Below is a small trained network, with its code and all its weights. Each question gives an input and a class and asks what happens when units are switched off, that is, made to give their printed mean instead of their output.

import numpy as np


def w(rows, s, z=0):
    codes = np.array(rows[::2]) - 128.0
    scale = np.full(codes.shape[1], s)
    scale[-1] = z or s
    return codes * scale


def norm(h):
    return h / np.sqrt((h * h).mean(-1, keepdims=True) + 1e-5)


def f(y):
    return y / 2 * (1 + np.tanh(0.7978845608 * (y + 0.044715 * y**3)))


def log_softmax(a):
    a = a - a.max(-1, keepdims=True)
    return a - np.log(np.exp(a).sum(-1, keepdims=True))


def net(x, mask):
    res = np.array(x, float).reshape(1, 2) / 4 @ E
    u = 0
    for l in range(2):
        y = f(norm(res) @ A[l][:, :-1].T + A[l][:, -1])
        res = res + np.where(mask[u : u + 9], y, B[l][:, -1]) @ B[l][:, :-1]
        u += 9
    return log_softmax(norm(res)[-1] @ U[:, :-1].T + U[:, -1])


A, B = {}, {}
E = w([
[69,150,92,173,80,218,60,106,29],'x0',
[74,189,27,145,128,92,251,183,104],'x1',
],0.0015)
A[0] = w([
[129,164,115,109,182,119,96,135,131,140],'0.n1',
[199,18,193,79,150,184,53,25,161,172],'0.n2',
[106,138,93,127,115,120,149,169,106,20],'0.n3',
[147,120,144,86,131,88,147,128,149,4],'0.n4',
[58,155,117,227,15,209,75,75,16,177],'0.n5',
[207,132,146,32,197,79,206,143,231,128],'0.n6',
[91,203,72,141,131,85,250,247,88,145],'0.n7',
[170,110,146,70,194,69,162,137,171,3],'0.n8',
[150,94,118,110,72,111,147,117,113,129],'0.n9',
],0.0016,0.0022)
B[0] = w([
[130,160,172,209,100,57,100,151,105,135],'0.n1',
[159,232,113,82,101,68,250,92,67,219],'0.n2',
[205,126,96,130,106,171,78,122,125,87],'0.n3',
[98,87,66,176,152,186,86,153,188,80],'0.n4',
[82,77,199,116,188,57,198,157,222,252],'0.n5',
[13,67,196,185,152,90,136,155,127,204],'0.n6',
[216,164,216,69,97,93,138,13,90,229],'0.n7',
[72,71,106,204,234,198,74,240,138,102],'0.n8',
[123,138,134,130,124,105,105,150,119,129],'0.n9',
],0.0015,0.0019)
A[1] = w([
[109,181,130,122,72,162,117,62,58,129],'1.n1',
[114,158,4,152,143,130,169,194,126,95],'1.n2',
[50,116,90,184,119,222,74,149,88,73],'1.n3',
[64,105,162,169,167,117,132,157,97,101],'1.n4',
[139,106,166,128,120,108,129,97,133,166],'1.n5',
[108,153,171,118,125,92,171,107,104,179],'1.n6',
[97,126,95,149,116,177,100,143,84,19],'1.n7',
[73,131,99,179,116,191,85,132,98,2],'1.n8',
[192,83,164,121,140,169,32,110,149,121],'1.n9',
],0.0034,0.00081)
B[1] = w([
[150,96,121,119,161,88,145,167,194,220],'1.n1',
[225,168,213,145,61,168,60,20,52,163],'1.n2',
[117,49,168,108,221,48,150,200,255,152],'1.n3',
[226,151,78,69,83,141,122,79,145,151],'1.n4',
[67,126,51,154,114,148,150,155,127,181],'1.n5',
[129,80,100,126,124,189,48,143,148,250],'1.n6',
[155,106,146,91,153,75,176,128,163,112],'1.n7',
[125,108,164,112,165,56,176,158,191,124],'1.n8',
[168,250,39,157,56,114,250,90,18,152],'1.n9',
],0.0025,0.0023)
U = w([
[174,213,129,119,80,124,154,71,46,152],'0',
[110,82,160,118,186,77,151,166,208,145],'1',
[76,85,65,110,107,216,31,138,130,139],'2',
[153,179,136,208,242,185,68,191,78,15],'3',
[153,195,142,235,244,185,59,203,83,9],'4',
[145,197,139,241,220,178,60,199,100,21],'5',
[152,184,132,218,211,166,58,207,88,21],'6',
[156,187,136,206,253,183,60,198,74,10],'7',
],0.013,0.012)

Each question gives the input, the list of numbers given to net, and the class t.
The units are the neurons (one row each of A and B). Each row of codes is followed by its name. A weight is (code - 128) times the scale printed after its matrix; where a second scale follows, it is the last column's (A, B and U).
mask holds one flag per neuron, layer by layer. A switched-off neuron (its flag False) gives its mean, the last column of its row in B, instead of its output. The means were averaged over made-up inputs and are rounded, as every weight is.
A unit's drop is (log p(t) with every unit on - log p(t) with that unit switched off) / (log p(t) with every unit on - log p(t) with every unit switched off).
The circuit of an input: a set's keep is (log p(t) with only the set's units on - log p(t) with every unit switched off) / (log p(t) with every unit on - log p(t) with every unit switched off). Starting from the 12 units with the biggest drops (on a tie, the unit counted first), units are removed one at a time, each time the one whose removal leaves the highest keep (on an exact tie, the one counted first), for as long as the keep stays at least 0.8.
units of the circuit, in order: the units of the circuit, biggest drop first
unit that matters most: the unit with the biggest drop
top k neurons: the k neurons with the biggest drops, biggest first
top k neurons in layer l: the k neurons of layer l with the biggest drops, biggest first
drop of u: that unit's drop, to one decimal
input [-1,2], class 2: unit that matters most -> 0.n7
input [-7,-8], class 0: units of the circuit, in order -> (1.n9, 0.n5)
input [1,3], class 2: top 3 neurons in layer 1 -> (1.n9, 1.n6, 1.n3)
input [-2,-3], class 2: top 3 neurons -> (0.n2, 0.n7, 1.n2)
input [-5,5], class 0: units of the circuit, in order -> (0.n5, 1.n2)
input [1,0], class 2: top 2 neurons -> (1.n3, 1.n1)
input [5,-4], class 1: top 3 neurons -> (0.n7, 1.n3, 1.n1)
input [-3,3], class 2: top 3 neurons in layer 1 -> (1.n9, 1.n6, 1.n3)
input [8,-7], class 1: top 4 neurons -> (1.n3, 0.n7, 1.n8, 1.n1)
input [7,5], class 1: top 2 neurons -> (1.n3, 0.n2)
input [-3,0], class 2: top 3 neurons -> (0.n5, 1.n3, 1.n1)
input [-3,-1], class 2: top 4 neurons -> (0.n5, 1.n3, 1.n1, 1.n8)
input [3,2], class 2: top 2 neurons -> (0.n5, 1.n3)
input [0,3], class 2: top 2 neurons -> (0.n2, 0.n7)
input [-3,-4], class 0: units of the circuit, in order -> (1.n9)
input [5,4], class 1: top 2 neurons -> (0.n2, 1.n3)
input [0,-5], class 0: drop of 1.n9 -> 0.2
input [-3,-6], class 0: drop of 1.n9 -> 0.1
input [-1,1], class 2: drop of 1.n8 -> 0.0
input [4,0], class 1: drop of 0.n7 -> 0.1
input [-5,7], class 0: unit that matters most -> 1.n2
